Look-ups in named tables: a row name and a column name give one cell, copied from the table.

Milusas
columns: Dated, Pabudu, Kadared
Fepemeb: [38519, 84208, 56261]
Pavibog: [66596, 59947, 69490]
Did: [54967, 52273, 53788]
Dava: [57237, 57973, 59378]
Zam: [62711, 61143, 64510]
Bidetu: [42245, 62221, 51758]
Kavufu: [88314, 98169, 37468]
Fiz: [54102, 51456, 55208]
Gegif: [67520, 61924, 70823]
Kede: [62035, 64426, 62973]
Nuze: [81079, 3565, 54302]
Dopapod: [63419, 59478, 61331]

What is the Kadared of Kavufu in Milusas?
37468
What is the Kadared of Bidetu in Milusas?
51758
What is the Kadared of Pavibog in Milusas?
69490
What is the Dated of Kavufu in Milusas?
88314
What is the Dated of Gegif in Milusas?
67520
What is the Kadared of Kede in Milusas?
62973
What is the Pabudu of Kede in Milusas?
64426
What is the Dated of Dava in Milusas?
57237
What is the Kadared of Dava in Milusas?
59378
What is the Kadared of Did in Milusas?
53788
What is the Dated of Bidetu in Milusas?
42245
What is the Kadared of Gegif in Milusas?
70823
What is the Pabudu of Kavufu in Milusas?
98169
What is the Pabudu of Dopapod in Milusas?
59478

Sotez =
,Parol,Sodinet,Nukugev,Pofater,Lefoten,Mab
Vumol,127,129,122,125,129,121
Dibek,193,133,92,113,142,97
Biv,163,126,103,115,132,106
Muf,165,156,156,157,157,160
Paderol,135,150,165,154,147,166
Tuk,41,159,188,182,143,175
Mev,176,127,100,108,135,106

Nukugev of Tuk is 188
Mab of Paderol is 166
Lefoten of Paderol is 147
Pofater of Paderol is 154
Lefoten of Tuk is 143
Lefoten of Dibek is 142
Lefoten of Muf is 157
Nukugev of Biv is 103
Pofater of Vumol is 125
Mab of Vumol is 121
Sodinet of Vumol is 129
Sodinet of Tuk is 159
Mab of Mev is 106
Nukugev of Dibek is 92
Sodinet of Paderol is 150
Parol of Tuk is 41
Row with the largest Parol: Dibek

Table Rezi
,Zit,Petosan,Nurepon,Sem
Paf,152,157,154,140
Dakek,200,137,150,49
Suzif,198,120,131,182
Timipim,213,133,129,169
Niv,170,173,173,134
Guv,181,204,203,76

Timipim, Zit -> 213
Niv, Petosan -> 173
Niv, Sem -> 134
Suzif, Sem -> 182
Suzif, Petosan -> 120
Suzif, Zit -> 198
Dakek, Sem -> 49
Paf, Petosan -> 157
Guv, Petosan -> 204
Dakek, Petosan -> 137
Timipim, Nurepon -> 129
Timipim, Sem -> 169
Which row has the largest Petosan? Guv

Gofur.tsv
	Zam	Votevu	Suz
Penipek	69.9	48.7	-19.5
Rumib	16.6	35.5	58.2
Zek	3.2	-59.1	-19.8
Til	4.3	25.7	37.5
Nit	25.9	15.4	17.9
Piz	14.6	18.8	14.4
Ler	14.1	20.7	29.6
Gireka	25.7	-3.0	-17.2
Falafun	32.3	50.8	60.9
Zizot	20.1	18.5	13.6
Botafed	7.1	22.0	45.4
Kanas	18.5	19.2	33.9
Pok	-21.1	-64.1	-11.5
Kivabo	14.7	22.1	25.9

What is the Votevu of Ler in Gofur? 20.7
What is the Votevu of Gireka in Gofur? -3.0
What is the Suz of Rumib in Gofur? 58.2
What is the Suz of Botafed in Gofur? 45.4
What is the Votevu of Zizot in Gofur? 18.5
What is the Suz of Piz in Gofur? 14.4
What is the Votevu of Penipek in Gofur? 48.7
What is the Suz of Ler in Gofur? 29.6
What is the Votevu of Rumib in Gofur? 35.5
What is the Suz of Falafun in Gofur? 60.9
Which row has the largest Suz? Falafun

Gebito
fields: Zif, Mak, Komu, Lut
Lof: [5.3, 5.1, 3.8, 5.4]
Pab: [5.8, 4.6, 4.9, 5.8]
Fub: [7.1, 6.8, 4.1, 5.5]
Merises: [6.8, 5.2, 4.0, 5.7]
Nabu: [4.8, 5.1, 5.4, 4.8]
Vove: [5.2, 5.4, 4.6, 4.8]
Bod: [7.9, 8.1, 2.0, 4.3]
Dem: [6.7, 5.6, 3.5, 5.3]
Mazon: [7.1, 5.9, 3.1, 5.0]
Toli: [4.3, 5.2, 7.0, 3.9]
Misedo: [6.6, 4.9, 3.7, 5.5]
Guta: [4.4, 5.2, 5.5, 4.4]
Nanipud: [4.1, 5.4, 5.8, 4.2]
Penofov: [4.2, 5.3, 6.1, 4.2]

Mazon, Lut -> 5.0
Pab, Zif -> 5.8
Nabu, Zif -> 4.8
Misedo, Komu -> 3.7
Lof, Lut -> 5.4
Fub, Mak -> 6.8
Misedo, Zif -> 6.6
Bod, Komu -> 2.0
Which row has the largest Zif? Bod

